Below is a small trained network, with its code and all its weights. Each question gives an input and a class and asks what happens when units are switched off, that is, made to give their printed mean instead of their output.

import numpy as np


def w(rows, s, z=0):
    codes = np.array(rows[::2]) - 128.0
    scale = np.full(codes.shape[1], s)
    scale[-1] = z or s
    return codes * scale


def f(y):
    return y / 2 * (1 + np.tanh(0.7978845608 * (y + 0.044715 * y**3)))


def log_softmax(a):
    a = a - a.max(-1, keepdims=True)
    return a - np.log(np.exp(a).sum(-1, keepdims=True))


def net(x, mask):
    res = np.array(x, float).reshape(1, 8) / 4 @ E
    y = f(res @ A[0][:, :-1].T + A[0][:, -1])
    res = res + np.where(mask, y, B[0][:, -1]) @ B[0][:, :-1]
    return log_softmax(res[-1] @ U[:, :-1].T + U[:, -1])


A, B = {}, {}
E = w([
[127,129,126,130,129,130,130,129,127],'x0',
[110,238,199,158,199,54,168,81,69],'x1',
[187,73,156,129,255,94,182,165,203],'x2',
[132,130,135,123,129,138,128,130,125],'x3',
[147,120,132,109,138,127,114,118,111],'x4',
[37,169,90,11,180,156,83,112,187],'x5',
[130,131,110,129,129,116,131,131,126],'x6',
[116,132,157,141,124,154,129,130,142],'x7',
],0.013)
A[0] = w([
[67,182,116,89,99,128,72,93,128,88],'N0',
[128,172,125,138,105,144,134,114,68,77],'N1',
[152,244,188,149,176,69,180,89,98,133],'N2',
[74,118,72,89,69,181,85,128,142,223],'N3',
[157,144,187,176,101,87,174,154,94,99],'N4',
[109,204,147,131,136,103,143,98,116,146],'N5',
[88,115,93,115,97,144,143,137,154,171],'N6',
[186,73,165,186,155,76,174,158,151,102],'N7',
[176,94,110,196,94,144,129,141,121,205],'N8',
[138,132,88,119,112,150,89,132,139,141],'N9',
[149,132,116,185,54,143,124,102,68,206],'N10',
[105,122,116,80,255,133,129,131,228,3],'N11',
[150,128,129,190,55,133,106,117,61,191],'N12',
[165,40,123,129,113,118,182,148,154,202],'N13',
[81,200,152,116,156,85,136,86,101,133],'N14',
[146,132,145,159,199,112,189,122,108,116],'N15',
],0.013,0.0063)
B[0] = w([
[104,220,60,163,233,185,52,117,151,201],'N0',
[64,131,152,178,160,86,171,157,115,178],'N1',
[50,207,131,85,165,126,206,57,154,253],'N2',
[175,136,47,56,89,197,99,81,168,237],'N3',
[143,145,127,87,120,111,142,77,146,201],'N4',
[82,129,101,135,169,105,149,145,121,193],'N5',
[141,114,91,61,121,129,114,111,116,173],'N6',
[204,208,135,94,209,164,82,87,207,215],'N7',
[182,97,146,177,119,135,141,146,91,210],'N8',
[188,126,104,116,112,162,131,97,162,165],'N9',
[95,57,177,101,38,67,145,127,109,235],'N10',
[89,20,160,116,2,2,175,168,46,233],'N11',
[83,52,136,109,69,67,188,144,102,237],'N12',
[233,131,161,175,156,209,50,192,126,207],'N13',
[40,186,135,184,221,110,110,149,72,209],'N14',
[166,156,145,76,119,110,138,55,195,191],'N15',
],0.0097,0.021)
U = w([
[177,30,120,120,24,129,119,209,85,253],'0',
[173,181,84,63,155,172,122,25,182,85],'1',
[89,119,171,146,128,40,185,116,75,168],'2',
[95,191,63,197,222,173,94,164,82,41],'3',
[254,123,167,213,193,186,86,193,135,65],'4',
],0.0092,0.0047)

Each question gives the input, the list of numbers given to net, and the class t.
The units are the neurons (one row each of A and B). Each row of codes is followed by its name. A weight is (code - 128) times the scale printed after its matrix; where a second scale follows, it is the last column's (A, B and U).
mask holds one flag per neuron, in row order. A switched-off neuron (its flag False) gives its mean, the last column of its row in B, instead of its output. The means were averaged over made-up inputs and are rounded, as every weight is.
A unit's drop is (log p(t) with every unit on - log p(t) with that unit switched off) / (log p(t) with every unit on - log p(t) with every unit switched off).
The circuit of an input: a set's keep is (log p(t) with only the set's units on - log p(t) with every unit switched off) / (log p(t) with every unit on - log p(t) with every unit switched off). Starting from the 12 units with the biggest drops (on a tie, the unit counted first), units are removed one at a time, each time the one whose removal leaves the highest keep (on an exact tie, the one counted first), for as long as the keep stays at least 0.8.
circuit, biggest first: the units of the circuit, biggest drop first
k most important neurons: the k neurons with the biggest drops, biggest first
drop when u is switched off: that unit's drop, to one decimal
input [3,-7,6,7,-1,-1,3,7], class 4: circuit, biggest first => (N13)
input [-6,8,0,4,-1,3,8,1], class 3: 3 most important neurons => (N14; N10; N12)
input [-3,6,-3,-6,1,1,-3,-2], class 3: circuit, biggest first => (N11; N14)
input [3,8,1,4,3,-2,-3,-1], class 1: 3 most important neurons => (N11; N15; N2)
input [6,-7,-7,2,6,1,4,4], class 1: 4 most important neurons => (N3; N11; N0; N9)
input [3,1,6,1,-6,8,4,3], class 2: 2 most important neurons => (N13; N3)
input [8,3,3,5,-3,0,5,-4], class 1: 2 most important neurons => (N12; N10)
input [-6,1,8,5,-4,8,8,-1], class 2: 2 most important neurons => (N3; N13)
input [-1,-8,-2,-3,-4,1,7,6], class 1: 3 most important neurons => (N11; N3; N12)
input [8,-4,1,0,2,6,1,4], class 0: 3 most important neurons => (N11; N2; N7)
input [-4,-5,7,-8,8,2,1,0], class 0: drop when N11 is switched off => 3.0
input [7,0,0,-1,-1,-2,-5,-3], class 0: drop when N14 is switched off => 0.3
input [-2,5,0,-1,-7,5,1,-1], class 3: drop when N12 is switched off => 0.3
input [-4,-8,4,-8,8,7,-3,-2], class 0: circuit, biggest first => (N11)
